[ -1  -4  -5   5   3  -5  -2   9  -8 -13  14  14 -19  16  -3   3  -3  -7
   6  -5  -7   5  -1   1   8   3  15   1  -8  14  15  -1 -12   0 -14   7
  -4  10  -1   9  -2 -12 -23   9  17  -1   5 -10  10  -3   4  11 -22]
q320
[  0  -7  -7   4   6  -7  -3  12  -8 -18  12  17 -14  18  -2   2  12  -7
   8  -1 -12   7   3  -5   7   3  21   4 -13  21  20  -4 -20  -9 -21   9
  -5  14   2   5  -8 -12 -26  10  19  -3  10 -11  15  -5   4  13 -27]
q320
[ 11  -3   1  -4  19   3   0  -1   0   0  -1   0   5  -2 -18   4 -17   0
  -8  27  -1   6  -2   2  -8   0   8  -4   1   5   5  15 -15  -3  -9   7
   3 -10  12   0   1  -1  11   2  18   1   2  -2  17  -8   1  -7  -9]
q320
[ -1   7   0   4  -7  -6   4   3   2  -6  -1  -1   1  -2   9   0  20   3
   9 -23  -3  -5  -4  -1   2   3   0   2  -4  -3  -2 -17  21   5  -9   1
  16   9  -3   4  -6  -2  -6  -4 -20  -4   1   1   3   6  -3   2   3]
q88
[ 10  -1   0 -17   5  -1  -4  -9   0   0  -5   3   1  -3  -4   5  -6   0
  -4  19  -3   0   6  -2  -3  -7   9   1   1  12   7   7 -26  -6  -8  -5
   1  -1  14   2   0   6  12   6   5   2   4  16  -3  -4 -10   0   1]
q320
[  5  -7   1  -4   3   2  -3  -8  -5   5   3   2  -2  -2  -9   1 -24  -4
 -10  24   9   5   0  -2   1  -6  -6   1   5   4   1  22 -30  -6  17  -3
  -5 -14   0   0   5  -1  12   4  15   4   2   1  -7  -8   2   0  -4]
q967
[  9   5  -2  -8   9   4  -1  -2   2  -3  -9   0   4  -5   1   4   6   0
  -1   5   0  -4   0   2  -7   0  12   3   0  -2   2  -9  10   1 -23   7
   7   2  12   1  -3   8  18   5  -7   0  -1   0  11   0  -6  -2   2]
q88
[  1  -2  -1   7  20   3   1   4  -1   2   9   1  -6   4 -13   0 -27  -4
  -5  26  -2  11  -4   1   5   2   1   5   5   6   3  25 -20   0   2   1
 -11 -12   3  -1   4  -4  -6   6  27   1   4  -2  14  -9   6   1 -15]
q967
[  0   7   0  12   7   8   6   3   7  12   5 -10   8  -7   2  -5  -6   5
  -2   5   4   0  -7   3 -10   7  -7   2   6 -17  -6   0  22   3   3  -4
   0  -7  -3  -7   5  10  10  -8  -2  -2  -5  11  12   1   1  -6   4]
q88
[  3   4   1  -5   6   1   1  -5   2   4  -7   0   8  -5   6   0   8   5
  -3   0   3  -7  -1   2  -9  -1   1   0   1  -7  -5  -4  12   1  -7   2
  14  -2   6  -1   2   9  11  -4 -14  -4  -5   5  -1   6  -5  -6  10]
q88
[  5   0   2 -18   0   0  -3 -12  -2  -2 -10   5  16  -6   2   2  12   2
  -7   4   3  -5   7  -1  -2  -2  10   2  -4   4   3  -4  -1  -7 -17   8
   6   7  18   3  -4  11  26  -2 -12   2  -7  -4  -6  -1 -10  -2   8]
q88
[  3   3   2  -5  -7  -1  -1  -2   0  -4 -11   1   9  -5   5   0  18   5
   2 -13   0  -9   1  -1   0   1   6   2  -1  -4  -2 -16  14  -4 -13   1
   7   5   4   1  -4   7  11  -3 -18   1   0  -4  -5   4  -3  -1  11]
q88
[ -8 -14 -10   5 -13 -11 -10  14 -15 -22  21  23 -18  26  -6  14   3 -13
  11 -19 -13   5   2  -9  24   0  15   6 -15  24  24  -6 -33  -8  -1   2
  -3  17  -7  10  -2 -16 -41  15  21  -4  16  -8  -6  -2   2  20 -22]
q967
[ -8  -2  -6  18   9   0  -1  16  -2  -5  19  -1 -10  14  -5  -2 -10  -7
  10  -2  -4   7  -7   1   5   4  -1  -1  -4   5   8   5  -6   2   5   0
 -14   4 -12  -2   4 -15 -29   5  20 -11   5  -3  15  -1  12   9 -19]
q320
[  1  -4  -1   5  -1   1   0   2   1   4   6   0  -5   4  -7  -1 -14 -10
  -2   5   1   6  -4  -3   8   0  -8   1   4   7   2  10 -12  -3  18  -2
  -6  -8  -7   1   3  -3 -11   2  14   1   3   1  -1  -2   4   4  -4]
q320
[ -2   9  -4   5   0  -7  -1  14  -4 -16   4  -1  -3   6  15   0  23   4
  16 -16  -6  -3  -5  -1   0   8  18   2 -11   3   9 -26  28   3 -27  14
  10  14  -1   5 -13  -5  -8  -5 -11  -9  -2   1  24   8  -2   4  -7]
q88
[ -4  -4   2  -2 -18   0  -1  -7   0   4  -4   0   1  -8   6  -1   4  -1
  -3 -12   7  -5   4  -5   8  -4 -12  -1   4  -3  -7   1  -1  -2  18 -11
   3   2  -8   1  -2  -3   0   2 -13   2   1   6 -20   5   1   1  10]
q88
[ -3  12   1   8  -3   2   2   0   4  10  -8 -11   9  -8  10  -5   8   5
  -1 -11   7  -3  -4   4  -8   6  -9  -1   5 -17 -14  -6  29   7   9  -7
   4  -4  -9  -6   3   2   8  -8 -15  -3  -9   7   0   8  -2  -8  13]
q88
[  3  -1  -1  -2   7  -1  -1  -3  -2   1   3   0  -1   0  -7   2 -11  -3
  -2  16   0   6   0   3   3  -2  -1  -3   1   2   0  13 -15   1   6  -5
  -5  -5   6   1   1   3   0   1   9   1   3  -1  -4  -4   2  -1  -3]
q967
[  6   5  -7  -2  16  -1   1   5   0  -4   1  -3   2   4   1   0   4   0
   5   3  -1  -1  -2   0  -4   2   9   1  -3  -1   1  -7   6   2 -20   6
   1   1   4   2  -2  -1   1  -2  -2  -5  -1  -1  14   1   1  -5  -3]
q88
[-14   2  -2  25  -8   0   5   8   8   8   8 -13   2   3   7  -7   0   1
   5 -18   3   0  -7   0   1   3 -19  -1   1 -17 -12   4  24   6  26 -10
  -1  -2 -26  -3   6  -7 -20  -5  -1  -3  -4  10   1   3  11  -1   7]
q88
[  4  -6   1  -4   8   0  -2  -1   0   6  -1   1  -3   0 -10   2 -16  -4
  -3  19  -1   8   1   0   1  -7   1   0   3   9   7  15 -21  -3   3   1
  -7  -6   4  -2  -1  -1   2   6  13  -1   4  -4  -1  -6  -5  -4  -7]
q320
[  3   7  -4  -5   0   2   1  -1   0  -4   2  -4   5   0   5   2  13   5
   3  -6   1  -7   1   1  -2   1   5   1  -2  -1  -6  -8  13   1 -13   3
   8   3   5  -1  -4   4  -2  -4  -1   1  -1  -3   5   1  -2  -2   4]
q88
[-25  -1 -21  26 -29 -17 -16  45 -27 -56  43  29 -35  56  17  -1  56 -12
  48 -56 -30  -1  -4 -12  37  19  48   8 -45  34  41 -56  24   4 -50  15
   8  56 -19  19 -15 -45 -56  16   6 -15  16 -19  30  16  14  42 -42]
q88
[  5  -4   2 -10   7   1  -2  -8   0   5  -2   6  -1  -4  -8   5 -10  -1
  -7  17   2   2   2  -4   1  -1   0   2   4   9   2  11 -20  -7   4   5
  -4  -8   7   0  -2   4   8   3   7   3   2  -3  -6  -5   0   0   0]
q967
[ 16   4   1   8  19   3   1   6  -1   4  11  -4  -5   1 -11   4 -24  -3
  -3  25   0  10  -6  -3  -5   1   1  -1   3   4   6  15 -13  -2  -1   3
 -12 -12   2  -3   5  -5   1   2  20   2   2  -3  19  -4   6 -30 -15]
q320
[ -7  -7  -1  16   1   1   2   9  -2   4  10  -2  -6   5  -6  -2 -18  -5
  -1   6  -2   7   0  -1   5   0  -9  -2  12   4   2  16 -17   0  20  -4
  -9  -8 -11  -3   7  -6 -15   4  15   4   1  -2  -3  -1   7   5  -8]
q967
[  5  -2  -3   3  15   1   1   2  -1   1  10   7  -6   4 -11   0 -23  -3
  -1  25  -2   7   7   2   1  -1   6  -1   2   7   7  13 -24  -1  -2   1
 -10  -9   5  -4   2  -5  -1   3  23  -1   2  -3  12  -5   5  -1 -14]
q967
[ 14   1  -1 -22  11  -3  -3 -10  -6  -7  -8  10   3  -6  -5   2   2   3
  -5  15  -3  -6   5   1  -8  -3  21   4   3  16   8  -1 -12  -6 -32  11
   2   1  25   3  -7  11  26   2  -5   0   2  -6   2  -3 -15  -3   3]
q88
[ -7  -6   0   4  -1   2  -1  -3   0   1   2   9  -6   3  -7  -1 -12  -7
  -3   3  -1   5   8  -4   6  -3  -4  -2   3   2   7   9 -23  -4  14  -2
  -3  -4  -3  -2   5  -1  -7   5  11   1   3   0  -7  -5   4   3  -4]
q967
[ 11  -2  -3   7  22   1   0   5  -8   4  11   3  -6   4 -14   0 -28  -4
   3  28  -3   8  -2   1  -4   2   5  -1   2  11  13  13 -20   1  -7   4
 -10  -9   5  -2   3  -4  -6   5  25   1   4  -6  18 -10   4   0 -16]
q320
